Below are the code and all the weights of a small trained network. Each question names an input and a class and asks about switching units off, where a switched-off unit gives its printed mean instead of its output.

import numpy as np


def w(rows, s, z=0):
    codes = np.array(rows[::2]) - 128.0
    scale = np.full(codes.shape[1], s)
    scale[-1] = z or s
    return codes * scale


def norm(h):
    return h / np.sqrt((h * h).mean(-1, keepdims=True) + 1e-5)


def f(y):
    return np.maximum(y, 0)


def log_softmax(a):
    a = a - a.max(-1, keepdims=True)
    return a - np.log(np.exp(a).sum(-1, keepdims=True))


def net(x, mask):
    res = np.array(x, float).reshape(1, 5) / 4 @ E
    u = 0
    for l in range(2):
        y = f(norm(res) @ A[l][:, :-1].T + A[l][:, -1])
        res = res + np.where(mask[u : u + 5], y, B[l][:, -1]) @ B[l][:, :-1]
        u += 5
    return log_softmax(norm(res)[-1] @ U[:, :-1].T + U[:, -1])


A, B = {}, {}
E = w([
[109,201,184,158,113,66,130,157,99,176,95,175],'x0',
[179,151,110,93,158,177,213,160,84,100,82,193],'x1',
[113,98,204,98,226,79,114,186,189,64,38,255],'x2',
[166,93,182,20,69,60,61,148,110,126,122,172],'x3',
[210,65,164,39,140,120,206,51,221,161,146,79],'x4',
],0.0037)
A[0] = w([
[101,121,72,191,109,148,99,104,152,115,210,31,10],'L0N1',
[144,206,213,187,181,173,178,100,145,139,86,116,187],'L0N2',
[65,97,86,163,100,84,28,162,103,156,168,98,2],'L0N3',
[24,88,70,189,71,195,3,99,142,139,121,123,86],'L0N4',
[129,16,100,124,183,126,168,98,207,92,131,167,157],'L0N5',
],0.0032,0.0017)
B[0] = w([
[133,218,73,184,86,187,225,113,151,151,206,135,219],'L0N1',
[164,106,59,167,119,107,99,78,94,178,152,78,229],'L0N2',
[142,134,197,100,161,132,80,103,181,32,157,139,196],'L0N3',
[164,126,142,50,147,3,93,164,174,109,140,91,233],'L0N4',
[85,92,121,138,213,108,124,128,107,95,93,117,255],'L0N5',
],0.005,0.0029)
A[1] = w([
[120,8,65,129,207,233,218,84,173,44,109,125,2],'L1N1',
[183,59,135,77,244,175,211,139,187,44,69,148,115],'L1N2',
[140,39,112,138,253,126,135,77,183,123,91,111,130],'L1N3',
[127,201,71,212,149,160,158,91,194,137,180,25,195],'L1N4',
[89,218,87,196,113,160,115,209,30,83,74,223,63],'L1N5',
],0.0041,0.0021)
B[1] = w([
[101,113,177,160,174,18,79,202,68,117,10,159,216],'L1N1',
[81,134,181,103,148,2,24,49,203,31,249,68,249],'L1N2',
[160,81,135,77,92,65,48,99,208,128,169,80,230],'L1N3',
[77,189,106,172,51,159,179,31,87,128,210,89,254],'L1N4',
[59,28,42,169,215,125,102,161,68,234,76,234,216],'L1N5',
],0.0056,0.0055)
U = w([
[213,73,172,59,74,184,194,108,147,161,87,136,31],'0',
[110,71,194,83,165,1,32,83,217,39,189,87,193],'1',
[65,203,39,227,61,192,215,24,77,146,240,51,218],'2',
[142,151,213,183,198,251,207,192,167,66,39,59,3],'3',
[65,57,100,200,224,104,85,200,46,209,35,241,145],'4',
],0.0066,0.0045)

Each question gives the input, the list of numbers given to net, and the class t.
The units are the neurons (one row each of A and B). Each row of codes is followed by its name. A weight is (code - 128) times the scale printed after its matrix; where a second scale follows, it is the last column's (A, B and U).
mask holds one flag per neuron, layer by layer. A switched-off neuron (its flag False) gives its mean, the last column of its row in B, instead of its output. The means were averaged over made-up inputs and are rounded, as every weight is.
A unit's drop is (log p(t) with every unit on - log p(t) with that unit switched off) / (log p(t) with every unit on - log p(t) with every unit switched off).
The circuit of an input: a set's keep is (log p(t) with only the set's units on - log p(t) with every unit switched off) / (log p(t) with every unit on - log p(t) with every unit switched off). Starting from all 10 units, units are removed one at a time, each time the one whose removal leaves the highest keep (on an exact tie, the one counted first), for as long as the keep stays at least 0.8.
units of the circuit, in order: the units of the circuit, biggest drop first
top k neurons: the k neurons with the biggest drops, biggest first
k most important neurons of layer l: the k neurons of layer l with the biggest drops, biggest first
drop of u: that unit's drop, to one decimal
input [6,-2,4,-8,0], class 2: units of the circuit, in order	[L0N2; L1N4]
input [-5,0,4,5,-7], class 4: units of the circuit, in order	[L1N5]
input [0,8,-7,5,7], class 0: top 2 neurons	[L1N4; L0N1]
input [0,6,-8,6,-3], class 4: units of the circuit, in order	[L1N4; L1N2]
input [-8,-1,-4,3,3], class 2: units of the circuit, in order	[L0N1; L1N2]
input [1,-4,-4,3,-3], class 2: 4 most important neurons of layer 1	[L1N2; L1N3; L1N1; L1N4]
input [8,1,-1,3,2], class 0: 2 most important neurons of layer 1	[L1N2; L1N5]
input [2,-1,0,6,-7], class 4: top 2 neurons	[L1N2; L1N5]
input [1,1,-5,3,-8], class 4: top 3 neurons	[L1N5; L1N2; L1N4]
input [-3,3,-3,0,-7], class 4: top 2 neurons	[L1N5; L0N2]
input [7,7,-6,0,-8], class 4: drop of L1N5	0.5
input [4,7,-4,7,-2], class 4: drop of L0N3	0.0
input [5,-8,0,-4,-1], class 2: drop of L1N2	0.1
input [8,-6,6,7,-7], class 4: most important neuron of layer 1	[L1N2]
